Each row has a class, written after it.
[ 36 -12  39 -25  30   7 -39  -2   6  -9 -31 -11  12 -16  28 -17 -46  -7
 -13  11 -22  61   9 -11  -5 -40  -8  13  -5  -3  17 -39  18  33  -1  16
   5   9 -62] => N
[  9  95  13  34 -52  68  15   5  15 -20 -27  48 -34 -21   5   2  23  12
  -1   4 -14  63 -27 -31   5 -40  -5   1  -7   3  -1  10 -55 -22 -39 -67
 -53  26  -7] => X
[ 10 -22  88  15  51 -51 -43 -28  -9  26   0 -36   3   4  23 -27 -27 -40
 -21  -9 -61  43 -24  33  55 -10 -58  39  20 -18  20 -50  10  19  13  -9
 -74  13 -14] => C
[ 17  50  21   0  36  24  42  14   8  12   0  31 -15 -45   0 -36 -24 -44
  15   6  14  -5 -27  -9  20  -5  -6  36  23  14  -1  -8 -18 -23 -22   3
   7  10 -18] => V
[ 18 -21  20 -12  57  24 -27   5  20  -7 -25  -3   5 -27 -19   9 -31 -13
  -8  26 -20  99   2 -17 -21 -36 -31   2  -4   3  25 -38  16  36  -2   7
   8   2 -25] => W
[ 39  61  19  18  22  18  60   5  15  26 -17  35   3 -42  13 -57 -42 -48
   1  14  10 -33 -23  -1  29  -8 -18  29  25  -3   2  -3 -27 -17  -4  19
   7  17 -36] => J
[ 15 -23  31 -23  40  36 -26  21  45 -21 -17 -23   3 -33   0  -5 -28  -5
 -16  34  -4  84  13 -46 -31 -38 -15   5  -7   8  41 -43   8  25   1  24
 -13   7 -16] => X
[ -2 -11  91   3  62 -38 -28 -14  11  24  -4 -42  -5  -2  33 -23 -30 -30
 -21 -13 -61  44 -35  30  65  -2 -68  35  22 -30  23 -39  -6  19   1  -3
 -77  25  -5] => B
[ 20  60  33  28  12  16  26  37   1  18  -2  52   5 -29  -2 -81 -51 -43
  -1  16   5  -1 -12 -11   9   7  -8  31  -1   2 -26 -11  -2  -5 -36  18
 -18   4 -45] => N
[  9 103  -5  44 -37  50   3 -12  -4   1 -36  64 -21  -3   2  20  41  22
   0 -11  -8  37 -32   1  25 -26 -17 -19  -1  -3 -27  13 -34  -7 -34 -84
 -20  14   7] => W
[ 39  -1  25 -16  61  38 -20   1  21  -2 -46 -11   0 -15   4   1 -21  -8
 -14  32 -21  68   1  -9  -9 -51 -27   5 -10  -7  22 -39   9  35   4  -4
  21   6 -50] => W
[ 10 -37  87  13  19 -56 -36 -38 -14  -6   3 -30  22  -8  21 -31 -33 -32
   3 -17 -59  63 -27  42  59  -7 -59  32  39 -32  10 -44  19   9  -3   3
 -63  20 -29] => N
[ -3 -28  72  11  28 -48   9 -25 -32  16 -18 -28  13  -2  36 -26 -27 -22
  -6 -20 -49  61 -47  54  47 -12 -55  21  42 -15   8 -41  -6  10  11 -27
 -53  27 -29] => R
[ 26  11  22  -1  31  98  -7  22 -56  28 -28   7 -20  33  13  36 -53  44
   7  66 -32  -2 -22  37  27 -12  92  41 -31  -4 -22 -24 -37   1  -4 -45
 -36  26 -55] => H
[ 38 -25  33 -21  53  19 -43  -6  23  -5 -33 -31  -6 -34  -2   6 -30 -22
 -34  19 -15  95  11 -19 -14 -53 -33  18  14  10  42 -51   6  33 -10  20
 -14  22 -49] => C
[ 10  49  25   9  30  15  35  25  11  15  -3   6  -3 -42  -2 -61 -30 -48
   1   4  16   2  -9 -32   8   0 -33  33  22   7   2  -9 -23 -20 -14  16
   9   4 -15] => A
[ 12  44  21  31  34  45  35  44  35   8   5  37 -10 -36 -27 -65 -20 -46
  10  26  26   0  -8 -29 -10   4   0  23  -5   9   1  -1 -20 -24 -18   5
 -14   7 -14] => X
[ -5 -25  83  13  23 -39   1 -16 -31  15 -13 -20  16 -20  43 -48 -19 -29
 -16 -12 -57  81 -45  50  30 -13 -60  21  31  -8  17 -61   9  11  -1 -21
 -52  23 -30] => R
[ 23 111 -19  11 -56  35  34 -18 -14 -19 -34  37 -21  -8   7  21  21  21
  10  -2 -11  29 -47  -3  34 -60  -3  11   5  11 -23   7 -49  -9 -45 -65
 -21   3   9] => V
[ 54   0  21 -36  37  16  -6 -12  26   2 -56 -18  21 -39  30  -1 -50 -16
 -24  31 -23  54  -5 -10   5 -60 -25  12  11   9  45 -43   1  40  10  28
   6  27 -69] => J
[ 23  13  27   4  39  80  -6  28 -74  30 -33  -8   7  33  22  23 -67  41
   1  70 -27   0 -28  23  37  -6  68  21  -9  20 -23 -15 -43   8  10 -42
 -15  11 -35] => A
[ 26 114  17  27 -63  56  28 -19  -5  10 -39  78 -13 -40  22   2  11   0
 -12  -8 -14  39 -29 -11  19 -41  -5  10  12  17   4   4 -62 -18 -37 -53
 -42  32 -18] => J
[ 20 -19  28 -41  48  20  -3   3  19 -16 -22 -21  -6 -38  -4  10 -52 -13
  -8  25 -11  95  -5 -15 -18 -45 -22  25  18  24  38 -44   8  30 -12  29
  -1  13 -49] => V
[ 15  22  14 -14  46  62  -9  19 -65  28 -31  -5  16  17  23  21 -37  22
   9  81 -31 -28 -14   2  39 -14  67  20 -39  15 -28 -25 -41   1 -24 -22
 -26  10 -41] => E
[ 29  23  22  -6  28  75   0  11 -62  37 -42   8  26   1  29  32 -56  20
  -3  81 -14 -31 -31  24  52 -13  70  22 -22  15 -10 -26 -28   6 -10 -15
 -22  21 -52] => J
[ 10  11  45 -13  64  76 -30  23 -21  34 -34 -18  -6  31  26  31 -38  30
  -2  71 -32 -21 -12  29  48  -3  67  32 -33  16 -21 -10 -36  21 -10 -22
 -59  14 -22] => B
[ 19  67  24  14  29  27  40  38   4  21  -1  56  13 -44  10 -76 -13 -53
   1  22   7 -17   6 -41   4  -3 -22  21   0  15  -1 -15 -25 -20 -37  14
   4  16 -37] => E
[ 18 -27  84  14  25 -47 -28 -29 -20   8 -23 -29  18   7  27 -37 -24 -42
  -9 -19 -63  68 -16  34  38  -5 -55  21  42 -19  31 -47  -6  10  19 -22
 -50  15 -35] => A
[  8  58  15  -1  39  18  24  12   3  25 -12  33 -12 -50  13 -43  -8 -43
   2   1   6 -19  -7 -31  13  -4  -6  22  -1  -1  -9  -9 -40 -31 -28   7
  11   1 -25] => E
[ 33  57  37  18  29  29  30  37  22  10  -8  61   8 -34   8 -54 -15 -50
 -13  21  20 -22  -9 -39   9   5 -12  16  15  24   2  -4 -14  -9 -23  -4
  -6   9 -43] => S
[  6  68  -4  14  22  24  23   9  21  12   8  25  -7 -35  21 -35 -12 -21
   4   3  41 -29 -36 -13  32  -3   2  11  -1  -7 -20  -9  -5 -29 -21  -2
  21  12  -9] => H
[  2 -27  81   9  33 -33 -33 -21   3  19  20 -34   3   6  30 -15 -20 -21
 -17 -16 -60  59 -48  28  60   3 -44  43  21 -36  13 -55  10   7  13 -10
 -77  40  -8] => H
[ 29  17  40   7  45  73 -22  24 -60  37 -57  17  -3  22  28   8 -45  27
  -5  64 -39 -10   3  21  20   3  77  24 -34  20 -20 -20 -32  21 -11 -56
 -21  24 -64] => D
[ 12 107  -3  13 -50  13  14 -15  -1  -5 -46  34  -8  -3  22  -8  35  13
  -9 -19 -10  10 -18 -27  35 -34 -13  -2  -1   8 -32  17 -44  -1 -38 -61
 -23   7  15] => D
[ 20   3  37  -6  31  96   2  24 -64  25 -33  18 -11  18  31  30 -60  33
  13  76 -32 -16 -25  37  22  -8  86  28 -29  31  -6 -16 -22   8  -8 -43
 -14  30 -68] => V
[ 22 101 -30  31 -70  11   5 -24 -28 -23 -44  29  -6  10  16  -3  14  27
   8 -18 -14  23 -51   7  49 -56   6  -5  -9 -13 -47  11 -32  -4 -36 -69
 -23  -1   1] => N
[ 28 -17  43 -15  58  36 -35   8  60 -15 -30 -20  -3 -24   4  -1 -34 -10
 -10  36 -13  84   2 -32 -10 -31  -6   2 -11  11  41 -44   2  17   8   6
 -19  27 -46] => X
[ 19  97   4  22 -52  42  25 -15   2 -17 -29  46 -28  -6   9  14  20  26
   6  -4 -17  36 -33   3  23 -33  -2   7  22  21 -13  -2 -32  -9 -41 -61
 -41  21  -1] => V
[ 14 102  -9  39 -51  45  10 -13   0 -12 -37  52 -14   7  -9  12  48  22
  -4  -5  -9  31 -32  -5  25 -32 -24 -17   0  -8 -25  14 -24 -10 -35 -72
 -28  13  -4] => W
[ 11 -18  87  23  42 -45 -38 -30 -29  21  -9 -31  -7   7  38 -23 -33 -29
 -29 -23 -54  43 -29  36  57 -13 -55  34  31 -36  24 -49   0  16  22 -19
 -59  11 -17] => C
[ 25  56  29  23  42   7  17  10  11  26   6  24 -20 -23  10 -57 -28 -49
  -7   4  16 -49  -3 -15  15  -1 -10  30  -1  -7  -6   6 -16 -19  -6   4
   9   4 -36] => C
[ 14  65  13  27  28  44  29  33  32  13 -10  29 -12 -39   6 -48 -20 -25
   0  17  32 -23 -39 -23  22   0  -1   4 -13  -5 -12  -2 -14 -25 -20 -12
  12   9  -4] => X
[ 13 109 -14  39 -38  44  10 -16  -6  -3 -43  49 -28   9   3  25  38  29
  -2 -13  -7  31 -39  -1  34 -31 -11 -19  -2 -15 -27  13 -35 -10 -27 -82
 -14  15   2] => W
[ 34  59  -4  27  43  15   3   2  20  25 -18  15  -7 -25  14 -39 -11 -35
  -6   9  27 -49 -30   1  40 -10  -3   1  -4  12 -20  -3   0 -12 -19 -18
  24  11 -12] => C
[ 41  21  12   0  26  90   3  10 -70  40 -64  20  10   8  18  29 -68  31
  -1  73 -28  -8 -38  49  42 -20  86  26 -21  10 -12 -21 -39  11   8 -42
 -27  32 -76] => J
[ 25  96  -6  12 -60  29  18 -19  -1 -22 -46  44 -14  -9  -6  33  32  14
  -1 -13 -10  35 -38 -19  36 -53  -6   9   3   0 -19  18 -63 -10 -36 -82
 -42  11  -3] => S
[ 23 -16  78   5  25 -48  -5 -38  -9  26 -16 -28  19 -12  30 -27 -31 -45
 -19 -15 -62  50 -43  37  66  -9 -60  40  35 -34  30 -52  -1  12  21  -2
 -67  37 -35] => J
[ 26  42  22  17  32  34  51  32  23  18   8  45  -1 -32 -21 -62 -27 -43
  15  23  15 -22 -14  -1  -1   8   0  33  18  39   0  -8  -1 -11 -29  10
  -3  26 -21] => V
[ 11 -23  21 -39  38   5   3   0  21 -10 -45 -37  15 -37   9   5 -30  -2
  -9  23  -2  85  -7  -4 -10 -49 -22   7   6  19  27 -54   4  24  -9  20
   4  24 -45] => R
[ 12  -1  30  -7  41  84 -25  19 -50  26  -4   4 -11  22  31  43 -51  43
   7  59 -29  -2 -21  24  33   7  77  29 -21   5 -21 -23 -18   1   1 -38
 -37  29 -36] => H
[ 27  65  20  32  41  29  41  23  12  19 -16  39 -11 -17 -10 -52 -11 -46
  13  15   1 -10 -19  -5  24  -1 -32  23  -2 -23 -24  -5  -9 -14 -15 -16
  13  -7 -20] => W
[ 27  18  30   1  49  65 -17  32 -68  36 -34 -18   8  36  18   9 -57  23
 -10  69 -18 -30 -17  -1  26  -4  69  22 -25  21  -9 -28 -28   7  -4 -30
 -16  15 -45] => A
[  4 -22  83  17  36 -50  -2 -27 -19  13 -17 -25   4  -9  41 -42 -17 -28
 -11 -18 -61  67 -39  51  33  -3 -65  15  35  -9  14 -64  16   4   0 -27
 -52  19 -29] => R
[ 28  49  49  -4  39  31  33  20  17   9  -7  37  -2 -54  10 -37 -24 -49
  -2  15  10  -7 -20 -31  25  -5 -12  39  17   9   0  -5 -26 -19 -22  -2
  -8   7 -26] => S
[ 14 110 -17  18 -57  36  36 -15 -11 -17 -30  34 -19  -3   0  24  21  30
   5   1  -2  23 -56   6  40 -59 -13   8   8  16 -22  11 -47  -8 -39 -58
 -19   7   1] => V
[ 23  14  39  -2  48  71 -31  33 -65  41 -28   8  10  20  33  11 -55  16
 -13  71 -26 -32  -9  -9  19   3  62  10 -24  33  -7 -21 -29   3  -4 -32
 -10  13 -57] => A
[ 43  -6  26 -16  37  27   2  -1  21   2 -38  -4  18 -51   2  -1 -67  -9
 -23  29 -18  96 -11  -5  -7 -46 -25  18  26  15  42 -55   0  38  -2  33
 -10  27 -36] => J
[ 22 -34  88  17  39 -43 -46 -49 -15   6 -13 -22   3  -7  18 -20 -11 -50
  -7 -20 -56  59  -9  49  45 -22 -48  36  37 -24  33 -39  -3   6  15 -23
 -61  13 -39] => C
[ 15 102  17   9 -34  23  12 -13  11 -12 -25  58 -18  -5  23  18  20   6
 -10 -12  -3   7 -25 -37  32 -24 -12 -11  16  28 -11  23 -43 -16 -29 -58
 -36   2 -13] => S
[  3  -1  28   1  26  79  25  32 -75  27 -39   0  15  22  25  12 -53  40
  14  77 -19 -18 -35  51  27 -11  80  21 -24  36 -26 -17 -21   4  -8 -36
 -25  26 -56] => R
[ 11 -19  79  15  61 -21 -22 -22  -9  14   3 -24  -5  -6  20 -22 -26 -34
 -15 -14 -55  55 -34  43  46 -14 -70  27  48 -21  20 -15 -23  14  -2 -19
 -70  20 -16] => B
[ 32  19  43  12  23  75 -27  27 -86  29 -33  30   4  33  26   5 -78  40
   1  66 -43 -10 -17  32  29  -1  88  30 -34   0 -31 -22 -19  11  -9 -46
 -42  18 -75] => N
[ 12  43  33  12  11  19  16  19 -11   9  14  54  -1 -54  -1 -65 -50 -40
   8   2   2   1 -10 -16   1   5  -5  32  15  -2 -15   6  -8 -22 -29  13
 -11   6 -41] => N
[ 14  97  15  -1 -42  36  18 -16  13  -8 -20  58 -30 -28   8  13  21  -1
   5 -11 -18  29 -24 -22  14 -35 -18  13  13  30  -5  12 -37 -21 -42 -52
 -39  19 -20] => V
[  7  92  16  26 -48  67  -3  -1  20 -10 -32  57 -42 -20  13   8  30  12
  -5  -8 -14  41 -20 -32  -3 -34   6  -5 -19   6  -6  16 -49 -26 -32 -75
 -42  12  -4] => X
[ 28 -24  22 -17  57  27 -27  -4  43  -6 -37 -13  -3 -20 -29  22 -20 -13
 -10  21 -22 105   0 -12 -12 -35 -37   6   0  -2  21 -38  13  30  -5   5
  -2  19 -40] => W
[ 14  97  -1  24 -59  18   0 -13 -12 -13 -23  33 -17   2  24   2   3  31
  -3 -17 -20  28 -43 -11  48 -31 -12  -4   2  -6 -31   6 -19  -9 -34 -54
 -34  26 -14] => N
[ -2 -20  95   5  29 -60  -6 -20 -12  24 -13 -38  20   1  48 -36 -11 -33
 -16 -12 -63  51 -39  33  57   2 -60  31  22 -22  10 -66   9   9   2 -17
 -75  36 -25] => R
[ 21  56  40  15  41  17  35  37  25  29 -18  46   4 -33   8 -85 -23 -56
  -9  15   7  -9   9 -27   8  17 -25  19   7  29 -10  -9  -5  -3 -29  11
   6  14 -36] => D
[ 17   7   7  -3  40  88 -17  24 -39   6 -37 -20   2  27  12  33 -36  37
  14  90 -20 -24 -31   7  38 -22  82  14 -45   8 -27  -7 -30  -1   1 -41
 -36   1 -30] => X
[  8  -9  82   8  40 -53 -19 -20 -22  27  -6 -28  21  -1  41 -34 -16 -33
 -19 -15 -67  46 -32  18  61  -4 -60  31  17 -33  14 -59 -10  15  -5 -11
 -60  29 -14] => E
[ 26  -7  33 -34  65  32 -28  13  37  -7 -27 -26  -7 -35   7   9 -49   3
 -24  33 -30  84  10 -23 -12 -49 -40  16  10   8  37 -35 -15  43 -10  24
 -24  14 -20] => B
[ 16 -25  70  18  33 -33   0 -21 -22  10   4 -11  10  -1   6 -24 -28 -34
  -4  -9 -48  57 -50  52  44 -14 -52  32  48   1  25 -35   2  15   0 -18
 -47  28 -27] => V
[ 10   1  31  -2  26  73  11  28 -63  29 -53   5  11  16  22  15 -46  29
  12  74 -24 -12 -18  42  13 -10  92  28 -29  30 -25 -23 -29  10 -16 -34
 -37  22 -58] => R
[  6 111  16   8 -40  24  10 -16   3  -4 -42  55 -21 -20  23  -4  17  11
  -7 -18 -21  36 -11 -23  28 -23 -18   5  13  19 -30  23 -48  -9 -34 -57
 -39   4 -10] => D
[  4 -37  84  20  41 -35 -33 -35  -9  10 -12 -21   3   0   2 -11   4 -43
  -4 -26 -61  71 -34  32  52  -2 -69  28  24 -51  21 -46  17   3  13 -31
 -53  22 -14] => W
[ 35  -7  36 -35  52  12 -30   1  45  -2 -52 -36   5 -28  20 -12 -15  -7
 -27  21 -21  61  22 -31  -5 -37 -24  14   2  18  29 -46  10  44 -11  20
   7  26 -42] => D
[ 21 101  14   4 -40  26   8 -18  13 -19 -36  60 -23  -9  23  23  10  15
 -10 -11 -13  19 -27 -28  28 -30 -14  -6  13  15 -20  26 -44 -12 -20 -68
 -44  -1 -32] => S
[ 28  21  32   1  31 103  -9  23 -65  27 -29  21 -17  24  25  31 -61  40
  -1  72 -29   4 -22  31  24 -14  94  36 -32  -5 -13 -26 -40  -2  -7 -46
 -30  30 -73] => H
[ 27 112 -15  30 -46  23   0 -31 -19 -12 -39  28 -28  -3  15  12  29  13
 -11 -11  -8  27 -27   0  34 -61 -11   5   2 -13 -23  12 -57  -9 -30 -72
 -32   3  -8] => C
[ 19 110  -3  36 -48  46   5 -16  -6  -4 -49  60 -24  13  -7  13  48  20
  -2 -12 -18  40 -28   4  25 -32  -7  -9 -11 -15 -31   7 -30 -11 -34 -85
 -33   4  -8] => W
[ 22  -2  65 -13  41  65 -33  30 -39  27 -27  15   8  27  34  41 -47  30
 -10  65 -39 -13 -15   1  41  15  76  30 -26  19 -10 -22 -15  21   4 -38
 -56  22 -52] => S
[  0  95  -9  23 -55  26  30 -11  -3  -3 -57  36 -30 -12  27  12  31  28
  -2 -18  -8  37 -34   3  16 -33  -5 -11   2  13 -25  -5 -42 -14 -40 -73
 -29  25 -11] => R
[  8 -21  88  11  32 -33  -9 -16  -3  18   8 -19   5  -5  27 -21 -29 -27
 -11  -6 -62  53 -49  39  52  -1 -55  38  33  -5  22 -50  13  21  -3  -9
 -58  31 -12] => V
[ 20 -32  63  24  57 -55 -35 -38 -20  18  -3 -41  -1  14  20 -16 -29 -40
 -15 -17 -57  40 -39  43  62 -18 -59  25  42 -15  19 -28   0  17  21 -20
 -56  21 -24] => C
[  7   7  55 -11  50  58 -26  22 -44  36 -31   2   6  16  36  15 -43  25
   3  60 -39 -11   6  15  36  20  64  31 -24  30 -29 -12 -20  23  -9 -31
 -38  16 -38] => D
[ 32 -16  44 -25  43  14 -17   9  31  -7 -51 -25   3 -23   6 -13 -43  -2
 -26  17 -33  96  18 -25 -11 -33 -30  20  11  17  30 -52  10  50  -9  17
 -11  25 -33] => D
